Below are the code and all the weights of a small trained network. Each question names an input and a class and asks about switching units off, where a switched-off unit gives its printed mean instead of its output.

import numpy as np


def w(rows, s, z=0):
    codes = np.array(rows[::2]) - 128.0
    scale = np.full(codes.shape[1], s)
    scale[-1] = z or s
    return codes * scale


def norm(h):
    return h / np.sqrt((h * h).mean(-1, keepdims=True) + 1e-5)


def f(y):
    return y / 2 * (1 + np.tanh(0.7978845608 * (y + 0.044715 * y**3)))


def log_softmax(a):
    a = a - a.max(-1, keepdims=True)
    return a - np.log(np.exp(a).sum(-1, keepdims=True))


def net(x, mask):
    res = np.array(x, float).reshape(1, 2) / 4 @ E
    u = 0
    for l in range(2):
        y = f(norm(res) @ A[l][:, :-1].T + A[l][:, -1])
        res = res + np.where(mask[u : u + 6], y, B[l][:, -1]) @ B[l][:, :-1]
        u += 6
    return log_softmax(norm(res)[-1] @ U[:, :-1].T + U[:, -1])


A, B = {}, {}
E = w([
[78,80,229,145,86,50,196,129,175,37,189],'x0',
[11,107,62,88,197,144,181,114,136,167,129],'x1',
],0.012)
A[0] = w([
[151,158,173,145,46,130,59,194,93,167,95,241],'0.n1',
[155,123,197,119,128,32,119,200,83,92,114,198],'0.n2',
[46,141,198,91,134,104,186,212,139,194,80,253],'0.n3',
[123,184,102,32,204,160,197,2,168,123,65,216],'0.n4',
[128,110,156,65,146,87,194,140,142,98,136,4],'0.n5',
[141,132,198,130,107,136,174,143,120,117,76,109],'0.n6',
],0.0072,0.0013)
B[0] = w([
[114,74,62,221,162,68,75,36,126,130,114,252],'0.n1',
[98,81,83,135,119,189,212,169,120,210,21,255],'0.n2',
[113,18,105,171,66,145,184,97,135,254,142,217],'0.n3',
[201,123,140,198,196,32,153,20,83,125,131,250],'0.n4',
[205,151,120,109,156,162,25,218,58,38,85,197],'0.n5',
[90,159,108,116,190,160,69,117,185,156,188,171],'0.n6',
],0.0076,0.0056)
A[1] = w([
[254,175,174,179,64,134,64,59,133,40,31,97],'1.n1',
[208,47,98,123,213,74,76,174,25,171,50,202],'1.n2',
[152,177,90,51,158,206,66,111,38,99,158,201],'1.n3',
[29,132,191,173,30,59,233,133,209,5,184,254],'1.n4',
[218,200,51,94,159,248,55,162,94,235,189,115],'1.n5',
[147,179,70,177,192,68,44,48,109,112,246,68],'1.n6',
],0.0061,0.00095)
B[1] = w([
[135,96,142,109,197,107,217,7,86,131,193,218],'1.n1',
[131,115,116,117,73,143,208,255,184,159,129,254],'1.n2',
[46,175,209,24,95,72,66,162,189,123,136,152],'1.n3',
[115,229,95,64,136,118,68,125,130,158,71,236],'1.n4',
[23,154,157,64,93,92,89,121,85,124,95,194],'1.n5',
[117,117,169,136,127,197,142,190,172,47,114,203],'1.n6',
],0.0082,0.009)
U = w([
[130,70,44,156,153,70,136,2,74,191,99,232],'0',
[78,178,109,27,101,114,30,185,179,110,98,177],'1',
[154,65,71,156,96,206,190,187,207,142,176,67],'2',
[145,153,100,155,164,137,37,129,103,96,230,5],'3',
],0.0098,0.0029)

Each question gives the input, the list of numbers given to net, and the class t.
The units are the neurons (one row each of A and B). Each row of codes is followed by its name. A weight is (code - 128) times the scale printed after its matrix; where a second scale follows, it is the last column's (A, B and U).
mask holds one flag per neuron, layer by layer. A switched-off neuron (its flag False) gives its mean, the last column of its row in B, instead of its output. The means were averaged over made-up inputs and are rounded, as every weight is.
A unit's drop is (log p(t) with every unit on - log p(t) with that unit switched off) / (log p(t) with every unit on - log p(t) with every unit switched off).
The circuit of an input: a set's keep is (log p(t) with only the set's units on - log p(t) with every unit switched off) / (log p(t) with every unit on - log p(t) with every unit switched off). Starting from all 12 units, units are removed one at a time, each time the one whose removal leaves the highest keep (on an exact tie, the one counted first), for as long as the keep stays at least 0.8.
circuit, biggest first: the units of the circuit, biggest drop first
top k neurons: the k neurons with the biggest drops, biggest first
k most important neurons of layer l: the k neurons of layer l with the biggest drops, biggest first
drop when u is switched off: that unit's drop, to one decimal
input [-4,-3], class 1: top 4 neurons -> [0.n4 1.n5 1.n6 1.n3]
input [3,0], class 2: top 2 neurons -> [0.n2 0.n5]
input [-2,3], class 2: circuit, biggest first -> [1.n2 1.n4]
input [4,-2], class 1: circuit, biggest first -> [1.n4]
input [6,-7], class 0: 3 most important neurons of layer 1 -> [1.n1 1.n2 1.n6]
input [8,-8], class 0: circuit, biggest first -> [1.n1 1.n2]
input [7,-8], class 0: top 4 neurons -> [1.n1 0.n2 1.n2 1.n6]
input [-2,-1], class 2: top 3 neurons -> [1.n6 0.n1 1.n2]
input [-3,-2], class 2: 3 most important neurons of layer 1 -> [1.n6 1.n2 1.n4]
input [0,0], class 2: 2 most important neurons of layer 0 -> [0.n5 0.n3]
input [4,-4], class 0: top 3 neurons -> [1.n2 1.n1 1.n6]
input [4,2], class 1: 3 most important neurons of layer 0 -> [0.n1 0.n4 0.n5]
input [6,-4], class 1: 2 most important neurons of layer 0 -> [0.n4 0.n2]
input [-7,5], class 1: 3 most important neurons of layer 0 -> [0.n2 0.n1 0.n3]
input [-3,2], class 2: most important neuron of layer 0 -> [0.n4]
input [5,-3], class 1: top 2 neurons -> [0.n4 1.n4]
input [-2,-2], class 2: 2 most important neurons of layer 0 -> [0.n1 0.n4]
input [2,-5], class 0: 2 most important neurons of layer 1 -> [1.n1 1.n6]
input [-5,2], class 1: 2 most important neurons of layer 1 -> [1.n5 1.n3]
input [2,-1], class 2: top neuron -> [1.n4]
input [4,-8], class 0: drop when 1.n1 is switched off -> 0.1
input [0,-2], class 2: drop when 1.n2 is switched off -> 0.2
input [2,2], class 2: drop when 0.n5 is switched off -> 2.0
